Here are made-up objects, facts about them, and rows of numbers that follow some of those facts. Name the object behind each unnamed row.

Some facts about the objects:
begron (kagrum zudre tredram lekler tiflik rupa terur gusan lidu stivun skotuk) (tifas notadar zudre lekler mesken)
besko (skazas tiflik) (kagrum medumel gusak) (tifas kuga)
bifli (tifas guno trugro)
bikikal (tifas kuga rekligres)
boros (skazas zakun)
boskel (skazas broro) (kagrum notadar lekler grifir flita fleka treflam)
brikim (kagrum meplaklas sisos ridrek pudristas) (tifas plozu guno stivun)
britilu (skazas golas) (tifas zudre plozu tibrun fudaguk)
brovi (skazas trini)
brudifi (skazas noplor) (kagrum loteru flasil brovi grifir) (tifas vodun)
bruvuk (skazas mesken) (kagrum skugrigom bifli roniduk stidas trumuk) (tifas zudre rekligres)
bubretre (kagrum zudre fedom skotuk)
budo (skazas fiba) (kagrum kuga trugro boros noflar stusos) (tifas zesuk)
budrar (skazas skotuk) (tifas kliran bikikal)
bufos (kagrum guno loteru kitil plebedor rupa plerol parok trefis trumuk)
buran (skazas skapun) (tifas zudre detror)
dafe (skazas bufos)
dafi (skazas kasan)
detror (skazas plekam) (tifas kuga vosas)
dilo (skazas parok) (tifas skugrigom kobri ragon)
dotrodrar (skazas stusos)
drikas (tifas kubraku)
drizo (skazas stemebri) (kagrum medumel sisos gusak) (tifas brikim)
drula (skazas nastubram) (tifas kuga suzis)
drutal (kagrum bafak tralel detror stusos buran)
fenuk (kagrum kitil ribun kludri fedom rekligres losto) (tifas plenik)
fiba (skazas fedom) (kagrum lekler flita treflam buran)
flasil (skazas roniduk)
fleka (skazas budrar) (tifas ragon)
flita (skazas drizo) (tifas plenik)
flitras (kagrum dafe stidas)
floklan (skazas begron) (kagrum dilo grifir sisos lobris peklir)
flomur (skazas trefis)
flosku (kagrum popos lobris)
fluplel (skazas trugro) (tifas buran)
fodu (tifas ragon vosas)
fudaguk (tifas guno tredram plenik)
gridro (skazas gusak)
grifir (skazas lurur)
grito (skazas salok) (kagrum zubuklon fudaguk grifir skotuk)
grume (skazas kopo)
guno (skazas stibrum) (tifas zudre)
gusak (skazas losto)
gusan (skazas kobri)
kasan (skazas gusan)
kitil (skazas plerol)
kleme (skazas tralel)
kleta (skazas flomur) (kagrum zudre sketram steletru stusos logek)
kliflevo (skazas vosas) (tifas bufos kleme)
kliran (kagrum bafak roniduk popos stidas) (tifas kuga)
kludri (skazas dotrodrar) (tifas kuga tibrun zakun ragon)
kobri (tifas tiflik lefa)
koplim (skazas kludri) (tifas guno)
kopo (skazas kufligum) (kagrum fodu tibrun flasil dafe lidu grume netruk)
kubraku (skazas vodun) (kagrum tredram mesken) (tifas noflar)
kufligum (skazas noflar) (tifas ragon)
kuga (skazas trumuk)
lefa (skazas fodu) (kagrum plozu stemebri drikas gusan skapun)
lekler (skazas koplim) (tifas kuga guno)
lidu (skazas plefle) (tifas tibrun)
lobris (skazas besko) (tifas tredram lekler tibrun)
logek (skazas stobre)
loklak (skazas zubuklon) (kagrum tibrun suzis bikikal stusos peklir)
losto (skazas bifli) (tifas zudre)
lurur (skazas buran) (kagrum skugrigom bafak flasil) (tifas ragon plefle)
makli (skazas zesuk) (tifas zudre kludri)
meplaklas (skazas fluplel)
mesken (skazas sketram) (tifas salok)
nastubram (skazas kuga) (tifas drikas)
netruk (skazas peklir)
nirer (skazas ribun)
noban (skazas brikim) (kagrum plerol trefis terur gusak)
noflar (tifas zudre vosas)
noplor (skazas paza) (kagrum sketram losto lidu pudristas)
paklek (skazas steletru)
parok (tifas zudre)
paza (skazas zudre) (kagrum loteru kludri pleflam fedom medumel mesken) (tifas guno)
peklir (skazas boros)
pidra (skazas bruvuk) (tifas zudre tiflik suzis)
pleflam (skazas pidra)
plefle (skazas fleka) (kagrum kufligum pidra gusan skapun) (tifas vosas stivun)
plekam (skazas medumel) (kagrum notadar tiflik kleme grume sipor) (tifas guno)
plenik (skazas plozu) (tifas zudre)
plerol (skazas lekler)
plozu (skazas dilo) (tifas zudre noflar)
pluvobran (kagrum nastubram parok suzis ridrek) (tifas rekligres)
popos (skazas makli) (tifas budo rekligres)
pudristas (tifas noflar)
ragon (skazas pluvobran) (kagrum fudaguk medumel buran) (tifas zudre guno tibrun)
rekligres (tifas zudre tredram plenik)
ribun (skazas sisos)
ridrek (tifas noflar)
roniduk (skazas stivun) (tifas lekler gusak lobris)
rupa (skazas plenik) (tifas tiflik bifli buran)
salok (skazas paklek) (tifas kobri lekler)
sipor (skazas rupa)
sisos (skazas treflam)
skapun (skazas kleme)
sketram (skazas skugrigom) (tifas guno plenik)
skotuk (skazas lobris) (tifas tredram britilu)
skugrigom (tifas budo)
stafam (skazas stidas)
steletru (skazas britilu)
stemebri (skazas bubretre)
stibrum (kagrum kliflevo parok koplim tralel drula trumuk britilu broro)
stivun (skazas logek)
stobre (skazas pleflam)
stogrol (skazas gridro)
stusos (tifas dilo)
suvuror (skazas grifir) (kagrum tonuklum bafak dafe losto plenik)
suzis (skazas loklak) (tifas zudre lekler)
terur (skazas dafe) (tifas bruvuk)
tibrun (tifas guno)
tiflik (skazas lefa) (tifas guno lekler tibrun)
tralel (skazas drula) (tifas bruvuk)
trazem (skazas flasil) (kagrum golas pleflam pudristas skapun)
treflam (tifas tredram)
trini (skazas sipor) (tifas vosas)
trugro (tifas zudre rekligres plenik)
trumuk (tifas detror)
vagas (skazas flita) (kagrum kludri dafe brovi peklir dafi)
vodun (skazas meplaklas) (tifas stivun)
zakun (skazas brudifi)
zesuk (tifas zudre)
zubuklon (tifas tibrun brikim rekligres)
zudre (skazas suvuror)

Named rows:
4 59 150 161 59 162 -46 -139 -241 -183 -142 -114 147 -174 5 -94 32 -54 48 -73 55 25 51 -5 202 206 87 273 20 -6 87 112 205 58 186 -102 -122 30 : floklan
55 -140 -67 166 -121 131 7 14 -529 119 331 -564 -36 -91 -237 169 295 -198 -37 -156 -297 134 0 64 280 178 -87 375 -160 87 -50 -52 42 440 184 -308 15 -120 : grifir
11 -162 10 116 194 -141 -116 83 -584 114 167 -396 69 -114 -59 59 403 -308 47 -18 33 402 -4 189 265 148 -142 643 -129 197 -158 -58 159 330 322 59 146 1 : suvuror
-174 -110 107 173 -22 -13 -71 -34 -29 -131 220 71 66 137 -50 -6 -71 3 -492 -44 256 -155 213 -128 193 97 22 -54 -129 -9 -54 -25 91 83 121 88 -66 -12 : plenik
-36 97 132 -42 44 -126 45 59 124 -74 65 -71 -24 -266 144 -26 -240 -203 -181 -20 284 -118 -151 -129 69 74 -73 -99 -284 -184 -113 120 -233 -101 26 -275 -278 25 : rekligres
28 33 111 208 -77 530 -3 -201 -224 -323 -138 -175 168 -286 -12 -84 144 -50 28 -114 -121 -8 -37 -117 170 189 152 263 -36 10 128 -41 228 23 8 -27 -152 11 : boskel
46 78 327 48 189 -197 -106 -27 153 -124 -191 -59 246 -356 183 -259 117 -288 25 90 247 -61 -274 -57 56 -70 38 -23 -219 -108 -14 124 -119 -58 172 -297 -346 315 : brikim
75 125 150 -135 92 -82 -101 -23 127 -64 7 -188 -59 -329 168 23 -18 -160 -20 -69 30 -71 -215 214 15 107 -28 -42 -188 -274 -77 172 -105 -165 76 -231 -409 18 : trefis
-9 -40 81 -37 123 29 -198 -257 18 -104 201 -45 -5 61 -7 69 89 -12 -383 -26 -179 -106 102 -268 69 116 -16 204 3 -56 -10 -69 -27 110 -25 -48 -96 25 : detror
16 110 114 241 -16 101 -74 -142 -198 -195 -86 -61 324 -73 -46 -108 223 -69 -128 172 88 -66 -12 -217 122 79 35 123 -79 75 60 22 101 100 84 -13 -83 148 : plekam
-79 -108 -54 233 60 61 44 -168 -301 546 89 -591 -226 191 -432 -246 56 46 5 -11 -401 -20 344 234 256 -3 247 148 -276 -55 -70 -181 40 505 18 -622 -326 65 : kleme
50 34 143 59 53 86 -231 -130 -51 101 158 -157 71 -68 -32 3 131 52 -229 -137 -163 -87 72 125 114 -12 38 18 -115 -41 51 48 78 3 43 126 -86 -16 : gusan
27 -108 269 209 143 87 -305 -432 36 7 148 7 390 58 210 -421 268 93 -319 81 -100 -147 47 -64 16 -23 167 -7 1 155 35 34 297 -27 109 144 -168 342 : plefle
-50 566 280 2 271 16 -304 -91 56 -427 -161 101 106 -20 -437 287 -27 143 -145 183 -57 -291 226 -387 144 -133 -21 85 59 -246 322 -25 -222 108 -122 312 91 4 : pidra
-74 605 385 -8 265 170 -296 -22 60 -341 -308 75 -52 -69 -442 261 -57 154 -77 -173 -99 -260 344 -63 221 -168 23 115 113 -332 402 80 -61 66 48 307 92 -77 : pleflam
48 89 149 -4 46 53 -178 -83 -51 -25 102 -148 -28 -33 -31 58 87 27 -179 -106 -100 -76 37 130 147 126 1 68 -84 -99 -11 35 93 17 90 7 -142 -39 : stafam
-16 27 128 50 26 83 -206 -103 -126 -25 118 -149 40 22 -97 51 69 76 -241 -99 -91 -103 174 115 163 159 20 53 -43 -39 33 63 191 81 84 122 -103 -57 : paklek
31 46 109 51 -13 73 -195 -150 -143 21 140 -182 26 38 -77 64 116 118 -291 -105 -85 -116 119 72 139 115 42 55 -62 -62 46 48 162 48 68 125 -120 -85 : steletru
37 192 141 -90 56 -205 -43 23 136 -165 -44 -162 0 -249 142 -16 -1 -228 -161 129 195 -94 -263 -40 -51 113 -28 -64 -296 -208 -137 61 -190 -105 -29 -268 -387 23 : bifli
57 215 255 114 76 100 26 -50 -100 -36 -210 -207 40 -438 223 -198 -96 -214 191 -160 27 98 -276 -54 54 57 36 50 -149 -121 38 340 -22 -286 153 -246 -267 176 : bubretre

Which object is each row?
No name comes twice in this set of rows, the named rows included.
11 -94 -97 -13 -60 92 -173 -536 -96 32 332 2 205 288 315 -136 -187 376 -512 183 68 -242 87 -156 -89 435 98 -200 41 48 -43 109 326 -234 -70 158 -302 11 : budrar
90 110 102 -137 241 -182 -103 -194 152 -94 54 -188 -98 -240 149 -101 -33 -184 -136 96 -79 -71 -188 -55 -105 116 -25 118 -147 -233 -98 44 -238 -64 -140 -404 -408 128 : trumuk
-44 110 98 109 -35 -90 -186 -131 -91 -140 161 -48 198 130 -96 47 230 61 -353 188 2 -192 113 -127 103 114 -21 -72 -131 -41 -37 -6 117 111 74 60 -96 -7 : koplim
-21 -87 -10 209 -204 48 -157 -370 -12 -58 185 63 243 232 157 -142 78 190 -630 228 5 -177 52 -135 27 286 137 -252 -86 19 -94 143 230 -190 66 70 -197 13 : tiflik
5 -111 -40 218 115 -41 -57 -113 -345 726 215 -616 -54 129 -375 -246 150 30 43 47 -420 3 222 242 240 -156 205 132 -303 30 -36 -180 -47 503 -18 -491 -287 119 : skapun
8 -266 -118 183 9 -10 40 -197 -308 222 288 -497 30 72 -328 -3 188 -121 -93 102 -368 -90 158 -94 234 96 125 352 -195 62 -66 -362 -122 593 -89 -614 -202 120 : buran
101 226 224 -77 114 -223 -113 -180 133 -236 49 -175 -13 -160 253 -81 114 -181 -232 106 -7 -154 -285 -80 -105 208 -68 -63 -202 -195 -94 183 -88 -119 -1 -370 -410 132 : fodu
-11 227 154 -21 288 -192 -31 11 -21 -195 -348 -104 -79 -291 222 -234 9 -267 98 107 281 201 -123 254 30 208 40 296 -189 -118 -146 50 78 -201 116 -134 -349 100 : flitras
31 -264 163 162 -16 63 -150 -224 -44 -376 -188 49 339 -128 -44 -13 131 -104 -217 124 35 -103 3 -137 221 118 183 276 112 -62 52 45 14 126 264 -261 -170 166 : ragon
-38 -109 -85 135 -220 48 -140 -395 -26 -79 239 102 298 338 256 -176 -67 344 -597 289 124 -230 70 -77 -30 454 137 -300 -23 23 -132 151 374 -251 19 79 -287 -22 : lobris
6 92 259 -109 115 -122 -29 -45 249 -201 136 -74 -100 -262 205 -68 40 -310 -249 -152 58 -149 -208 -108 -6 68 -65 -28 -242 -213 -61 40 -143 -44 -36 -325 -397 144 : noflar
104 206 151 -17 52 -163 -111 -77 144 -194 -79 -115 68 -313 106 -39 202 -177 -146 214 -60 -28 -365 25 -85 91 57 -30 -287 -184 -133 68 -173 -188 -16 -270 -382 -16 : stusos

The same objects again, as new rows of numbers:
Named rows:
41 -40 66 -105 -22 49 33 -62 17 -23 -31 -18 -46 -21 -48 -122 -25 -29 29 -14 11 -70 47 86 69 82 46 -8 : fluplel
-11 -36 119 -190 50 40 60 -63 41 -51 -4 -4 -109 -52 -61 -123 -31 5 59 -71 -43 -147 23 95 75 123 20 -12 : salok
-2 -22 96 -99 31 -75 35 35 -20 -117 -54 -136 -60 -36 -64 31 -50 16 33 18 -12 -42 29 117 15 33 -11 -9 : terur
158 235 -112 -353 -110 -82 258 107 51 -543 63 291 -167 272 -80 -167 -766 37 2 29 -255 -74 72 -247 201 210 175 -122 : stobre
10 -48 165 -201 88 26 -43 -98 -2 -69 -30 -88 -55 -28 -50 129 81 18 -21 12 -92 -61 -5 73 -50 62 0 19 : lidu
22 3 27 -78 55 93 -12 -131 -3 -51 -10 2 -35 24 -141 -146 -14 -14 82 10 4 -27 66 138 106 6 16 -72 : makli
30 67 -139 346 -58 63 -145 90 -126 65 79 254 -20 54 194 94 85 -22 -258 53 -5 112 68 -139 -197 -169 -52 31 : stusos
-461 -75 462 -72 240 392 -168 -142 -20 -38 -56 -227 46 -241 -299 276 389 -6 -263 45 -101 -293 33 262 91 75 293 282 : skotuk
-31 -54 -21 -246 26 61 70 -87 174 68 -16 -142 48 34 -68 -25 -46 13 56 5 125 -41 -126 -71 94 122 67 48 : kopo
45 -46 65 -196 55 10 30 -19 40 -32 -71 -42 -4 -36 -82 122 -57 -17 56 -29 26 -44 -25 52 -41 44 86 31 : brovi
358 -205 24 -200 124 -332 49 -91 45 241 -212 -268 -40 -83 73 7 -78 -90 486 -121 143 122 -124 285 -177 -47 -286 56 : grifir
-93 14 -98 325 -89 136 -157 55 -50 49 72 180 6 -16 232 71 218 -3 -342 45 72 117 64 -187 -158 -172 -63 27 : fodu
-16 17 119 -123 -13 -127 91 -85 3 -29 -49 -53 -85 -21 -104 40 -50 -71 68 -44 -123 -33 47 52 -18 -32 60 7 : gusan
-95 53 -213 361 -124 50 -60 77 -12 142 100 167 70 80 140 8 90 -9 -175 -8 101 127 -42 -231 -47 -109 -23 47 : flosku
-67 -41 -4 -230 1 34 86 -30 149 33 -24 -118 76 16 -67 -36 -12 12 69 -15 74 -29 -132 -101 60 87 38 -9 : vagas
80 -90 -171 -406 15 -26 32 -58 -40 106 -179 -47 -38 -64 5 161 6 -60 183 -34 102 -202 70 102 -48 -70 41 15 : peklir
-74 93 -135 393 -128 -103 -50 115 -114 76 80 131 62 21 128 184 103 -39 -179 7 -52 171 51 -184 -149 -232 -27 14 : fedom
-137 120 -192 484 -156 -32 -73 198 -14 154 204 54 26 114 140 -24 121 24 -185 46 122 61 0 -102 -32 -89 -41 -84 : pluvobran
12 -39 88 -225 71 -26 88 -27 22 -77 -69 -41 14 -23 -94 73 -34 -26 122 -29 -20 -58 -30 61 -22 56 93 -24 : ribun
48 101 -201 381 -133 19 -107 214 -123 -1 102 221 -27 84 233 64 -17 15 -274 37 28 107 86 -144 -149 -97 -32 -6 : skugrigom

Which object is each row?
No name comes twice in this set of rows, the named rows included.
69 58 -155 277 -53 5 -208 -59 -173 187 158 230 97 141 234 124 180 117 -204 25 -216 146 45 -122 -102 -57 -155 6 : tibrun
-92 35 -193 356 -194 -76 -87 56 -40 138 191 35 140 80 242 -9 228 64 -252 43 -58 128 8 -255 23 -97 -123 -112 : brikim
-118 116 -105 385 -132 -117 -31 29 -86 98 126 169 28 35 107 88 124 -79 -197 -52 -40 119 40 -185 -173 -237 -11 -55 : golas
47 68 -202 393 -81 41 -154 105 -164 143 114 258 107 101 209 70 197 62 -177 18 -93 107 49 -82 -51 -102 -69 9 : bifli
174 250 -42 -415 -91 -192 285 146 32 -602 53 257 -139 268 -108 11 -682 37 -39 51 -268 -42 49 -289 91 126 196 -227 : pleflam
262 -228 -265 -325 -24 -277 76 -93 102 460 -127 -303 46 -38 132 -88 101 -77 464 -91 304 -58 -125 119 -84 -40 -224 -107 : suvuror
186 -182 -439 -527 -119 -424 71 -167 -16 478 -195 -381 106 -59 206 22 293 27 405 -27 147 -263 94 160 196 -117 -340 -174 : paza
-86 80 -108 381 -109 -117 -96 109 -75 113 111 52 -12 59 120 135 16 -44 -148 4 -61 144 53 -126 -116 -198 -36 58 : tredram
-12 -48 -7 -193 24 -24 -27 -148 93 54 17 -143 50 29 3 -31 -20 135 21 55 -107 -9 -25 -4 212 129 -137 83 : plekam
121 -104 -325 -441 -60 -64 69 -116 -69 301 -244 -40 -96 -46 64 63 41 -99 250 -25 115 -341 169 156 52 -135 -17 10 : boros
5 -98 82 -167 65 74 -19 8 51 -106 -89 -86 -56 -75 30 49 39 12 -72 45 0 -99 36 52 -27 88 14 15 : dilo
155 193 -71 -394 -41 -80 206 114 54 -519 35 254 -149 267 -92 -39 -684 66 -39 31 -207 -69 38 -276 97 170 165 -121 : logek
-6 120 -186 466 -60 77 -242 104 -105 189 193 117 -26 187 49 3 17 -4 -192 91 57 81 95 2 -84 -189 -34 -82 : trugro

